Below are the code and all the weights of a small trained network. Each question names an input and a class and asks about switching units off, where a switched-off unit gives its printed mean instead of its output.

import numpy as np


def w(rows, s, z=0):
    codes = np.array(rows[::2]) - 128.0
    scale = np.full(codes.shape[1], s)
    scale[-1] = z or s
    return codes * scale


def f(y):
    return np.maximum(y, 0)


def log_softmax(a):
    a = a - a.max(-1, keepdims=True)
    return a - np.log(np.exp(a).sum(-1, keepdims=True))


def net(x, mask):
    res = np.array(x, float).reshape(1, 3) / 4 @ E
    y = f(res @ A[0][:, :-1].T + A[0][:, -1])
    res = res + np.where(mask, y, B[0][:, -1]) @ B[0][:, :-1]
    return log_softmax(res[-1] @ U[:, :-1].T + U[:, -1])


A, B = {}, {}
E = w([
[193,121,130,45,91],'x0',
[133,81,14,134,149],'x1',
[82,5,172,139,143],'x2',
],0.013)
A[0] = w([
[100,125,223,124,165,213],'neuron 0',
[126,63,90,206,121,191],'neuron 1',
[90,109,190,102,93,163],'neuron 2',
[149,106,222,162,85,253],'neuron 3',
[54,133,149,188,189,214],'neuron 4',
[171,104,180,81,190,169],'neuron 5',
[172,46,120,56,52,192],'neuron 6',
[137,194,181,103,81,221],'neuron 7',
[158,88,134,87,182,160],'neuron 8',
[157,88,123,3,94,163],'neuron 9',
[202,160,2,84,87,227],'neuron 10',
[72,181,150,167,208,248],'neuron 11',
[215,181,176,84,64,140],'neuron 12',
[149,96,46,97,213,193],'neuron 13',
[110,100,29,107,162,170],'neuron 14',
[68,95,150,178,126,155],'neuron 15',
[118,66,136,84,95,187],'neuron 16',
[115,153,159,113,103,115],'neuron 17',
],0.013,0.0048)
B[0] = w([
[146,44,164,119,171,219],'neuron 0',
[144,52,139,98,55,204],'neuron 1',
[147,114,180,124,170,190],'neuron 2',
[139,69,152,103,158,221],'neuron 3',
[119,61,210,117,71,226],'neuron 4',
[165,47,109,136,199,173],'neuron 5',
[203,87,78,143,150,212],'neuron 6',
[32,138,139,83,188,212],'neuron 7',
[174,86,67,129,123,163],'neuron 8',
[176,140,61,149,180,210],'neuron 9',
[155,233,144,244,96,255],'neuron 10',
[116,121,203,125,110,220],'neuron 11',
[80,161,65,76,161,220],'neuron 12',
[151,160,2,182,32,207],'neuron 13',
[129,152,27,101,85,206],'neuron 14',
[102,62,154,71,112,201],'neuron 15',
[174,67,112,138,132,185],'neuron 16',
[80,95,109,112,135,158],'neuron 17',
],0.01,0.015)
U = w([
[71,110,135,40,201,117],'0',
[123,78,100,86,70,135],'1',
[130,169,99,106,181,42],'2',
[192,85,126,124,246,66],'3',
[73,202,183,173,135,179],'4',
[121,95,242,124,161,254],'5',
[178,164,103,197,67,97],'6',
],0.011,0.002)

Each question gives the input, the list of numbers given to net, and the class t.
The units are the neurons (one row each of A and B). Each row of codes is followed by its name. A weight is (code - 128) times the scale printed after its matrix; where a second scale follows, it is the last column's (A, B and U).
mask holds one flag per neuron, in row order. A switched-off neuron (its flag False) gives its mean, the last column of its row in B, instead of its output. The means were averaged over made-up inputs and are rounded, as every weight is.
A unit's drop is (log p(t) with every unit on - log p(t) with that unit switched off) / (log p(t) with every unit on - log p(t) with every unit switched off).
The circuit of an input: a set's keep is (log p(t) with only the set's units on - log p(t) with every unit switched off) / (log p(t) with every unit on - log p(t) with every unit switched off). Starting from the 12 units with the biggest drops (on a tie, the unit counted first), units are removed one at a time, each time the one whose removal leaves the highest keep (on an exact tie, the one counted first), for as long as the keep stays at least 0.8.
circuit, biggest first: the units of the circuit, biggest drop first
unit that matters most: the unit with the biggest drop
k most important neurons: the k neurons with the biggest drops, biggest first
drop of u: that unit's drop, to one decimal
input [6,-2,-2], class 3: circuit, biggest first => neuron 9
input [2,-2,-2], class 0: circuit, biggest first => neuron 13; neuron 7; neuron 12
input [7,-5,-2], class 3: 3 most important neurons => neuron 9; neuron 6; neuron 5
input [4,2,3], class 3: 4 most important neurons => neuron 6; neuron 10; neuron 9; neuron 5
input [8,0,-6], class 2: 2 most important neurons => neuron 12; neuron 7
input [2,-7,2], class 0: 3 most important neurons => neuron 7; neuron 10; neuron 12
input [6,0,-3], class 2: 2 most important neurons => neuron 12; neuron 7
input [3,-5,-8], class 2: 3 most important neurons => neuron 12; neuron 10; neuron 4
input [1,-3,-4], class 0: 3 most important neurons => neuron 7; neuron 12; neuron 13
input [6,-2,-5], class 2: 2 most important neurons => neuron 12; neuron 10
input [-1,-7,-2], class 0: drop of neuron 7 => 0.2
input [-5,7,1], class 1: drop of neuron 10 => 0.2
input [8,-4,-6], class 2: drop of neuron 10 => 0.4
input [-4,-2,-3], class 5: unit that matters most => neuron 10
